Below are the code and all the weights of a small trained network. Each question names an input and a target symbol and asks about switching units off, where a switched-off unit gives its printed mean instead of its output.

import numpy as np


def w(rows, s, z=0):
    codes = np.array(rows[::2]) - 128.0
    scale = np.full(codes.shape[1], s)
    scale[-1] = z or s
    return codes * scale


def f(y):
    return y / 2 * (1 + np.tanh(0.7978845608 * (y + 0.044715 * y**3)))


def softmax(a):
    e = np.exp(a - a.max(-1, keepdims=True))
    return e / e.sum(-1, keepdims=True)


def log_softmax(a):
    a = a - a.max(-1, keepdims=True)
    return a - np.log(np.exp(a).sum(-1, keepdims=True))


def net(x, mask):
    ids = ['ΛΦΩαεζσψ'.index(c) for c in x.split()]
    T = len(ids)
    res = E[ids] + P[:T]
    u = 0
    for l in range(2):
        r = res
        for j in range(3):
            rows = slice(4 * j, 4 * j + 4)
            q, k, v = (r @ M[l][rows].T for M in (Q, K, V))
            z = softmax(np.where(np.tri(T) > 0, q @ k.T / 4**0.5, -1e9)) @ v
            o = O[l][rows]
            res = res + np.where(mask[u + j], z, o[:, -1]) @ o[:, :-1]
        u += 3
        y = f(res @ A[l][:, :-1].T + A[l][:, -1])
        res = res + np.where(mask[u : u + 4], y, B[l][:, -1]) @ B[l][:, :-1]
        u += 4
    return log_softmax(res[-1] @ U[:, :-1].T + U[:, -1])


Q, K, V, O, A, B = {}, {}, {}, {}, {}, {}
E = w([
[62,158,238,89,149,94,117,213,92],'Λ',
[119,225,151,162,80,53,191,153,108],'Φ',
[138,89,164,139,88,45,86,99,71],'Ω',
[187,176,183,17,191,49,113,106,133],'α',
[123,67,96,39,169,69,144,165,159],'ε',
[216,111,145,99,254,96,69,192,121],'ζ',
[78,111,35,123,164,126,85,179,115],'σ',
[86,66,102,186,146,69,97,153,125],'ψ',
],0.018)
P = w([
[155,155,77,75,71,73,110,246,137],'0',
[156,155,104,88,61,90,116,235,133],'1',
[147,156,111,97,75,100,126,217,130],'2',
[140,154,109,105,88,111,137,199,126],'3',
[136,150,108,112,99,119,149,180,116],'4',
[133,145,114,119,113,128,163,166,106],'5',
[125,143,111,124,125,134,176,153,96],'6',
[121,137,116,129,137,144,189,141,86],'7',
[115,131,117,135,147,152,200,131,75],'8',
[112,127,115,140,157,162,212,122,64],'9',
[106,117,122,146,168,168,221,115,54],'10',
[108,110,123,149,175,179,233,107,45],'11',
[108,102,129,160,178,185,248,102,33],'12',
],0.012)
Q[0] = w([
[184,201,184,167,139,76,124,135,50],'L0H0',
[116,109,113,104,145,60,141,133,140],'L0H0',
[115,135,96,164,166,211,97,144,156],'L0H0',
[200,166,141,145,62,242,70,5,228],'L0H0',
[133,124,112,160,96,135,146,99,187],'L0H1',
[119,76,68,105,160,59,143,195,85],'L0H1',
[140,105,74,135,242,12,125,185,77],'L0H1',
[86,136,114,150,164,89,167,224,53],'L0H1',
[188,164,148,126,162,171,97,64,151],'L0H2',
[103,137,143,51,77,114,161,159,71],'L0H2',
[127,90,157,125,93,75,80,135,111],'L0H2',
[169,113,112,167,146,188,119,131,196],'L0H2',
],0.012)
K[0] = w([
[93,151,142,86,136,119,149,94,99],'L0H0',
[110,122,131,144,153,158,103,98,104],'L0H0',
[164,150,101,155,79,114,88,83,255],'L0H0',
[117,154,131,104,91,54,70,197,158],'L0H0',
[98,152,147,89,100,116,88,144,137],'L0H1',
[108,113,169,134,165,150,228,99,83],'L0H1',
[82,136,141,140,162,187,179,91,74],'L0H1',
[133,110,134,131,162,174,170,70,103],'L0H1',
[168,163,140,101,130,151,73,106,169],'L0H2',
[91,122,131,84,86,158,138,103,151],'L0H2',
[142,108,133,129,77,121,110,156,132],'L0H2',
[188,99,148,155,146,166,144,176,160],'L0H2',
],0.015)
V[0] = w([
[118,135,119,175,181,130,108,127,111],'L0H0',
[177,135,89,89,90,188,165,132,146],'L0H0',
[207,116,135,147,135,199,145,106,89],'L0H0',
[147,83,169,107,109,210,166,141,77],'L0H0',
[164,131,115,129,93,199,201,113,119],'L0H1',
[62,100,160,89,161,141,115,139,111],'L0H1',
[188,58,97,78,95,128,163,118,74],'L0H1',
[133,158,140,106,78,120,126,185,69],'L0H1',
[192,125,156,128,7,210,160,173,133],'L0H2',
[193,111,169,122,170,102,31,113,98],'L0H2',
[87,155,163,157,181,111,131,175,158],'L0H2',
[3,81,110,75,26,133,142,115,111],'L0H2',
],0.0073)
O[0] = w([
[130,138,118,146,115,105,167,163,126,133],'L0H0',
[126,151,109,99,148,118,72,95,106,64],'L0H0',
[121,138,129,136,116,115,114,130,158,49],'L0H0',
[112,141,111,157,209,102,131,49,103,123],'L0H0',
[96,153,164,150,152,151,116,130,254,76],'L0H1',
[144,158,111,172,164,69,135,133,123,166],'L0H1',
[133,138,100,157,105,130,106,163,144,112],'L0H1',
[135,122,101,141,138,153,217,118,117,255],'L0H1',
[91,138,150,104,174,157,182,83,144,118],'L0H2',
[127,193,133,158,150,84,86,64,131,106],'L0H2',
[162,123,99,195,119,108,156,194,147,197],'L0H2',
[122,81,65,39,141,135,181,133,24,156],'L0H2',
],0.0096,0.0085)
A[0] = w([
[45,179,47,65,27,166,40,2,234,5],'L0N0',
[135,98,99,116,141,125,121,116,145,120],'L0N1',
[116,138,128,133,101,179,142,90,168,73],'L0N2',
[84,130,148,127,109,133,99,139,130,134],'L0N3',
],0.032,0.031)
B[0] = w([
[190,236,73,244,3,28,90,48,77,128],'L0N0',
[87,144,115,153,119,91,111,125,155,252],'L0N1',
[127,137,54,165,62,113,164,75,63,123],'L0N2',
[140,141,101,174,182,131,217,106,112,86],'L0N3',
],0.029,0.0017)
Q[1] = w([
[97,44,195,71,216,123,76,170,93],'L1H0',
[141,15,82,99,113,114,100,51,138],'L1H0',
[24,146,131,126,125,107,166,170,106],'L1H0',
[111,116,82,152,139,158,90,180,134],'L1H0',
[167,183,198,137,103,146,182,164,56],'L1H1',
[95,154,173,146,143,55,198,186,102],'L1H1',
[133,75,91,80,205,136,108,181,101],'L1H1',
[177,150,121,182,56,68,148,18,135],'L1H1',
[119,78,60,139,122,163,120,171,135],'L1H2',
[175,217,78,208,3,149,191,99,146],'L1H2',
[50,163,66,133,107,61,177,239,127],'L1H2',
[194,140,237,115,180,165,121,191,89],'L1H2',
],0.017)
K[1] = w([
[194,109,92,195,140,23,177,88,44],'L1H0',
[109,110,100,86,45,109,79,134,82],'L1H0',
[95,60,135,137,148,108,199,100,158],'L1H0',
[113,109,62,223,136,144,141,193,119],'L1H0',
[128,141,181,104,56,120,198,138,86],'L1H1',
[89,114,124,187,157,119,137,80,110],'L1H1',
[40,9,113,145,131,249,94,126,31],'L1H1',
[157,160,150,56,154,119,41,152,161],'L1H1',
[139,39,154,229,73,104,81,114,53],'L1H2',
[87,94,219,60,53,236,110,113,218],'L1H2',
[97,52,95,188,237,178,130,56,139],'L1H2',
[148,205,143,124,91,108,240,84,107],'L1H2',
],0.015)
V[1] = w([
[118,149,205,119,47,97,165,117,125],'L1H0',
[197,179,24,209,53,125,164,96,148],'L1H0',
[190,115,116,95,184,113,119,112,181],'L1H0',
[134,137,144,96,90,127,130,64,103],'L1H0',
[214,160,135,144,146,110,90,155,175],'L1H1',
[130,133,54,112,136,166,95,200,123],'L1H1',
[97,75,147,187,97,95,147,123,135],'L1H1',
[127,157,122,139,152,211,115,110,80],'L1H1',
[195,16,84,105,98,182,134,51,94],'L1H2',
[120,53,111,180,149,189,99,172,105],'L1H2',
[74,187,5,81,188,144,109,154,172],'L1H2',
[79,26,160,120,90,1,146,118,185],'L1H2',
],0.01)
O[1] = w([
[142,123,122,175,124,120,88,94,141,164],'L1H0',
[102,117,164,106,100,128,121,111,188,177],'L1H0',
[77,127,121,127,140,139,98,173,67,51],'L1H0',
[125,158,116,179,138,82,150,160,150,51],'L1H0',
[124,106,120,151,186,163,161,110,67,7],'L1H1',
[138,122,128,164,133,194,210,94,180,202],'L1H1',
[159,122,140,135,94,191,122,176,149,194],'L1H1',
[108,130,67,135,120,137,123,125,151,67],'L1H1',
[122,79,161,183,168,181,127,75,74,65],'L1H2',
[162,139,137,134,107,101,87,57,79,157],'L1H2',
[130,157,128,104,54,24,134,168,101,121],'L1H2',
[85,81,161,85,217,46,250,104,96,193],'L1H2',
],0.012,0.011)
A[1] = w([
[126,159,140,130,96,178,113,92,134,19],'L1N0',
[93,255,200,207,176,125,90,98,148,122],'L1N1',
[89,108,85,184,87,70,129,83,158,106],'L1N2',
[135,245,100,149,132,148,125,20,116,4],'L1N3',
],0.0096,0.017)
B[1] = w([
[188,214,130,216,180,194,254,173,81,121],'L1N0',
[102,105,122,125,90,93,85,93,145,159],'L1N1',
[129,150,126,115,129,179,110,155,104,254],'L1N2',
[173,138,83,244,44,77,45,173,193,125],'L1N3',
],0.022,0.0047)
U = w([
[249,158,90,84,254,155,128,135,137,141],'Λ',
[133,123,163,187,138,79,99,97,233,147],'Φ',
[81,16,62,158,143,124,120,72,128,254],'Ω',
[89,103,146,229,140,139,150,169,123,73],'α',
[124,121,146,144,169,106,140,117,147,44],'ε',
[89,109,85,92,106,178,119,96,98,141],'ζ',
[163,138,217,196,110,102,113,132,106,42],'σ',
[132,219,224,108,177,165,144,55,118,75],'ψ',
],0.007,0.0098)

Each question gives the input, a string of symbols that net reads in full, and the target symbol t.
The units are the heads (4 rows each of Q, K, V and O) and the neurons (one row each of A and B). Each row of codes is followed by its name. A weight is (code - 128) times the scale printed after its matrix; where a second scale follows, it is the last column's (O, A, B and U).
mask holds one flag per unit, layer by layer, with each layer's heads first. A switched-off unit (its flag False) gives its mean, the last column of its rows in O or B, instead of its output. The means were averaged over made-up inputs and are rounded, as every weight is.
A unit's drop is (log p(t) with every unit on - log p(t) with that unit switched off) / (log p(t) with every unit on - log p(t) with every unit switched off).
The circuit of an input: a set's keep is (log p(t) with only the set's units on - log p(t) with every unit switched off) / (log p(t) with every unit on - log p(t) with every unit switched off). Starting from the 12 units with the biggest drops (on a tie, the unit counted first), units are removed one at a time, each time the one whose removal leaves the highest keep (on an exact tie, the one counted first), for as long as the keep stays at least 0.8.
units of the circuit, in order: the units of the circuit, biggest drop first
most important unit: the unit with the biggest drop
k most important neurons: the k neurons with the biggest drops, biggest first
which heads matter: for each layer, one digit per head in row order, 1 if its drop is at least 0.15 and else 0, layers parted by /
input Λ Λ α Λ Λ Φ α ψ α, target Ω: which heads matter	101 / 110
input Λ α ε, target ε: units of the circuit, in order	(L0N1; L1H2)
input Λ ζ σ Λ ζ Λ ψ σ Λ ζ Φ, target Φ: units of the circuit, in order	(L0H1; L1H0; L0H2)
input ε ψ ε, target Ω: units of the circuit, in order	(L1H2; L0N1; L0H1)
input ε Λ Ω σ Λ, target Ω: which heads matter	110 / 101
input Φ σ Λ ψ σ Λ, target ψ: units of the circuit, in order	(L0H1; L1H2; L1H0)
input ζ Ω α ψ Λ Φ Λ ψ Φ Λ Λ Φ, target Λ: units of the circuit, in order	(L1H0; L1H2)
input Φ σ ψ ε Ω Λ Λ Λ Λ ψ Λ α Λ, target α: which heads matter	100 / 101
input α Λ ζ Φ ε, target Φ: which heads matter	001 / 010
input ζ Φ ε Λ α Φ, target ε: most important unit	L0H1
input Λ ζ α Φ Λ, target ζ: units of the circuit, in order	(L0H1; L1H0; L1H2)
input ψ ψ Λ Λ α α Λ, target α: units of the circuit, in order	(L1H0; L1H2)
input Λ ε σ Λ, target ε: which heads matter	110 / 001
input ψ Φ Φ α Λ σ Λ ζ Λ σ σ ε, target ζ: units of the circuit, in order	(L1N2; L1H2; L0N1)
input ψ Λ Λ Φ ζ Λ Λ Φ Λ ε Λ, target ε: units of the circuit, in order	(L0H1; L0N1; L1H2)
input ζ Λ Λ ψ ζ α ψ Ω ζ, target Ω: which heads matter	101 / 010
input ψ ζ Φ ζ σ α α σ α ζ, target Ω: which heads matter	111 / 110
input Φ ζ ε σ, target ζ: units of the circuit, in order	(L1H2; L1N2; L0N1)
input σ σ σ Ω, target Ω: most important unit	L0N1
input Φ α Φ σ Λ Λ, target Λ: units of the circuit, in order	(L1H0; L1H2; L0H0)
input Λ α ψ Λ Λ Λ Φ, target Φ: units of the circuit, in order	(L0H1; L0H2; L1H0)
input α Λ ε σ Ω ψ ψ Λ ζ Φ ζ, target Φ: most important neuron	(L0N1)
input ζ Λ α Λ Λ ζ Λ Φ Φ Φ ψ Λ, target Φ: which heads matter	110 / 100
input Λ σ Φ Ω σ ψ Λ, target σ: which heads matter	010 / 001
input Ω ζ Λ Λ Φ ψ Φ, target ψ: which heads matter	010 / 101
input ψ Ω Λ σ Λ ζ Φ ε Φ, target ε: units of the circuit, in order	(L1H2; L0N1)
input Ω Φ σ α σ ε Λ Λ σ Λ, target σ: units of the circuit, in order	(L1H2)
input Φ σ σ Λ Φ, target σ: which heads matter	010 / 001
input ζ ψ ε α Λ Ω ζ ζ ζ ε, target Φ: units of the circuit, in order	(L1H2; L0H2; L0N1)
input Φ ζ Φ Λ σ Φ Φ α Φ, target α: which heads matter	010 / 101
